66,57,48,52,25,68,67,45,84
33,21,51,78,42,70,80,92,31
46,92,64,73,54,92,47,29,47
Indices start at 1.
What is the entry in row 1 and column 2?
Answer: 57
The bottom-left entry is 46
The bottom-right entry: 47
The entry directly above 64 is 51
What is the entry in the top-left corner?
Answer: 66
What is the entry directly below 80?
Answer: 47
The entry just left of the smallest entry is 33

Read these off the table that follows.
1) Read off the 3rd-last entry, reading row by row.
2) Read off the top-right entry.
3) Read off the entry in the bottom-left corner.
4) Read off the entry directly below +0.13.
5) Read off the entry in the bottom-right corner.
6) Read off the entry directly above -2.44.
7) Read off the maximum.
8) Read off the third smallest entry.
-3.68, +0.47, -0.57, -1.21, -1.40, +0.81, +2.55, +0.34, -4.83
-0.23, +0.12, +0.42, -0.59, -1.48, +2.98, +1.79, +1.99, +0.13
+0.35, -2.01, +0.55, -2.44, +2.27, -4.39, +1.10, +5.50, -0.29
-1.00, +0.72, +0.40, -0.48, +0.57, -0.20, +0.28, +1.66, +1.10
1) +0.28
2) -4.83
3) -1.00
4) -0.29
5) +1.10
6) -0.59
7) +5.50
8) -3.68

+0.47, -1.24, -0.32, -3.44, -1.45, -0.58, +2.08, -3.54, -0.64, +0.37, +0.24, +2.11, -1.01, +1.75, +1.28, +1.53
+1.48, +0.57, -2.36, -1.58, -0.90, +0.49, +1.43, -2.22, -1.04, -0.76, +1.79, +0.74, -1.45, +1.25, +0.35, -0.28
+3.09, -0.48, -2.37, -2.05, -0.89, -0.86, +2.74, -3.70, -2.13, -0.72, +2.20, +1.38, -2.77, +2.69, +1.04, +0.98
+0.67, -2.20, -2.06, -3.42, -2.60, -1.43, +2.30, -5.09, -0.34, +0.42, +1.83, +1.12, -0.84, +2.66, +0.31, +0.57
+4.08, -2.69, -0.27, -1.14, +0.87, -1.07, +3.20, -3.75, -1.14, +0.19, +2.05, +0.17, -2.15, +2.73, +2.75, +0.42
+0.71, -1.35, -5.88, -3.80, -4.92, -1.44, +2.35, -6.22, -0.33, -0.96, +3.92, +0.11, -1.16, +3.03, -1.47, -1.46
+1.72, -1.05, +0.43, -2.41, +0.73, +0.47, +1.86, -2.70, -0.85, +0.13, +0.54, +1.58, -1.10, +1.29, +2.37, +0.85
+0.67, -0.76, -1.40, -1.29, -0.50, +1.52, +2.03, -3.12, +0.68, +0.99, +2.08, -0.81, +0.04, +1.45, +1.32, -1.52
-1.06, -0.02, -1.18, +0.16, -1.88, +0.31, +2.51, -1.76, -0.37, +1.33, -0.62, -2.06, -0.79, +1.31, +0.62, -1.33
+5.25, -0.27, -1.68, -2.30, +1.12, +0.10, +3.80, -3.97, -1.96, -2.17, +4.04, +1.97, -2.80, +3.62, +2.55, +1.39
+3.01, -1.41, -0.08, +1.30, +0.91, -2.91, +2.53, -2.26, -2.05, -1.46, +1.70, -1.50, -1.64, +3.11, +0.88, +2.61
-4.48, +0.18, -1.17, +2.01, -2.71, -0.69, -4.71, +1.14, +1.73, +2.78, -1.87, -3.78, +2.66, -4.40, -3.31, +0.89
Report the 2nd-last entry, reading row by row.
-3.31
Report the 1st entry in reading order.
+0.47
The entry in the bottom-left corner -> -4.48
The entry directly above -4.48 is +3.01
Report the smallest entry in the last row.
-4.71
Report the entry in the bottom-right corner.
+0.89
The last entry of the smallest entry's row: -1.46
Report the entry directly below the smallest entry.
-2.70
Report the entry just left of +2.05.
+0.19
Report the largest entry in the last row.
+2.78
Report the entry in the top-right corner.
+1.53
Report the second smallest entry.
-5.88
The entry just right of +1.25 is +0.35
The entry directly below -3.44 -> -1.58
Report the 3rd largest entry.
+4.04
The entry just right of -3.70 -> -2.13
Report the 2nd entry in reading order.
-1.24
The entry just left of +0.17 -> +2.05
The 4th entry in reading order: -3.44
Report the largest entry.
+5.25
Report the third entry on the diagonal from the top-right corner.
+2.69
The entry just right of +0.10 -> +3.80
Report the first entry in the row that holds the smallest entry.
+0.71
Report the entry just left of -1.52.
+1.32
Report the entry directly above the smallest entry.
-3.75
The entry directly below -2.22 is -3.70
Report the bottom entry of the column that holds the smallest entry.
+1.14
Report the entry just right of +2.20.
+1.38
The entry directly below +1.58: -0.81
The entry directly above -2.69: -2.20
